Below are the code and all the weights of a small trained network. Each question names an input and a class and asks about switching units off, where a switched-off unit gives its printed mean instead of its output.

import numpy as np


def w(rows, s, z=0):
    codes = np.array(rows[::2]) - 128.0
    scale = np.full(codes.shape[1], s)
    scale[-1] = z or s
    return codes * scale


def f(y):
    return y / 2 * (1 + np.tanh(0.7978845608 * (y + 0.044715 * y**3)))


def log_softmax(a):
    a = a - a.max(-1, keepdims=True)
    return a - np.log(np.exp(a).sum(-1, keepdims=True))


def net(x, mask):
    res = np.array(x, float).reshape(1, 5) / 4 @ E
    y = f(res @ A[0][:, :-1].T + A[0][:, -1])
    res = res + np.where(mask, y, B[0][:, -1]) @ B[0][:, :-1]
    return log_softmax(res[-1] @ U[:, :-1].T + U[:, -1])


A, B = {}, {}
E = w([
[164,95,117],'x0',
[46,69,166],'x1',
[57,146,3],'x2',
[114,135,115],'x3',
[180,39,108],'x4',
],0.011)
A[0] = w([
[68,102,114,131],'N0',
[99,69,147,88],'N1',
[123,65,87,103],'N2',
[170,208,73,171],'N3',
[123,158,77,117],'N4',
[81,139,95,254],'N5',
[131,119,114,83],'N6',
[96,67,134,99],'N7',
[130,47,156,145],'N8',
[127,119,35,94],'N9',
[134,45,5,157],'N10',
[84,160,149,94],'N11',
[150,110,38,80],'N12',
[141,47,153,187],'N13',
[130,72,62,141],'N14',
[205,115,160,208],'N15',
[115,171,66,200],'N16',
[89,194,147,216],'N17',
[158,126,183,204],'N18',
[143,65,90,127],'N19',
[141,83,70,108],'N20',
[145,202,119,128],'N21',
[155,141,117,225],'N22',
[191,144,87,124],'N23',
[183,205,162,229],'N24',
[45,159,212,248],'N25',
],0.015,0.0067)
B[0] = w([
[123,79,234,174],'N0',
[230,140,96,163],'N1',
[195,252,65,173],'N2',
[104,99,158,210],'N3',
[121,147,63,171],'N4',
[58,88,117,214],'N5',
[253,89,98,124],'N6',
[223,132,117,165],'N7',
[141,144,110,202],'N8',
[129,115,74,194],'N9',
[65,156,36,248],'N10',
[116,85,151,156],'N11',
[155,51,65,183],'N12',
[112,170,121,217],'N13',
[115,179,19,192],'N14',
[42,131,156,224],'N15',
[71,134,109,210],'N16',
[42,166,153,206],'N17',
[15,204,123,203],'N18',
[135,116,83,181],'N19',
[146,143,64,173],'N20',
[133,121,177,174],'N21',
[73,123,167,174],'N22',
[117,85,152,176],'N23',
[109,187,186,220],'N24',
[26,39,92,236],'N25',
],0.0063,0.013)
U = w([
[249,108,163,20],'0',
[231,119,155,2],'1',
[147,125,184,127],'2',
[170,92,85,108],'3',
[128,61,140,139],'4',
[175,153,103,141],'5',
[99,164,114,157],'6',
],0.019,0.0068)

Each question gives the input, the list of numbers given to net, and the class t.
The units are the neurons (one row each of A and B). Each row of codes is followed by its name. A weight is (code - 128) times the scale printed after its matrix; where a second scale follows, it is the last column's (A, B and U).
mask holds one flag per neuron, in row order. A switched-off neuron (its flag False) gives its mean, the last column of its row in B, instead of its output. The means were averaged over made-up inputs and are rounded, as every weight is.
A unit's drop is (log p(t) with every unit on - log p(t) with that unit switched off) / (log p(t) with every unit on - log p(t) with every unit switched off).
The circuit of an input: a set's keep is (log p(t) with only the set's units on - log p(t) with every unit switched off) / (log p(t) with every unit on - log p(t) with every unit switched off). Starting from the 12 units with the biggest drops (on a tie, the unit counted first), units are removed one at a time, each time the one whose removal leaves the highest keep (on an exact tie, the one counted first), for as long as the keep stays at least 0.8.
circuit, biggest first: the units of the circuit, biggest drop first
most important unit: the unit with the biggest drop
k most important neurons: the k neurons with the biggest drops, biggest first
drop when u is switched off: that unit's drop, to one decimal
input [7,-4,-7,2,7], class 6: circuit, biggest first -> N18
input [2,-1,2,-6,0], class 3: circuit, biggest first -> N18; N17
input [-4,-3,0,-2,7], class 3: 4 most important neurons -> N17; N24; N18; N16
input [-7,-4,1,2,5], class 3: circuit, biggest first -> N18; N17
input [-3,6,-7,-2,5], class 2: circuit, biggest first -> N10; N5
input [-3,4,4,-1,-2], class 4: 2 most important neurons -> N18; N0
input [6,-1,-4,-2,5], class 6: 3 most important neurons -> N15; N18; N13
input [6,7,5,-7,2], class 5: 2 most important neurons -> N2; N25
input [-5,3,-3,-2,3], class 4: 2 most important neurons -> N10; N2
input [0,-4,-2,-6,2], class 2: drop when N12 is switched off -> 0.0
input [-6,3,-7,4,5], class 2: drop when N10 is switched off -> 1.3
input [4,5,3,-4,-6], class 4: drop when N10 is switched off -> 0.1
input [1,-3,-5,2,6], class 2: drop when N4 is switched off -> 0.2
input [-7,7,3,-2,-7], class 4: most important unit -> N25
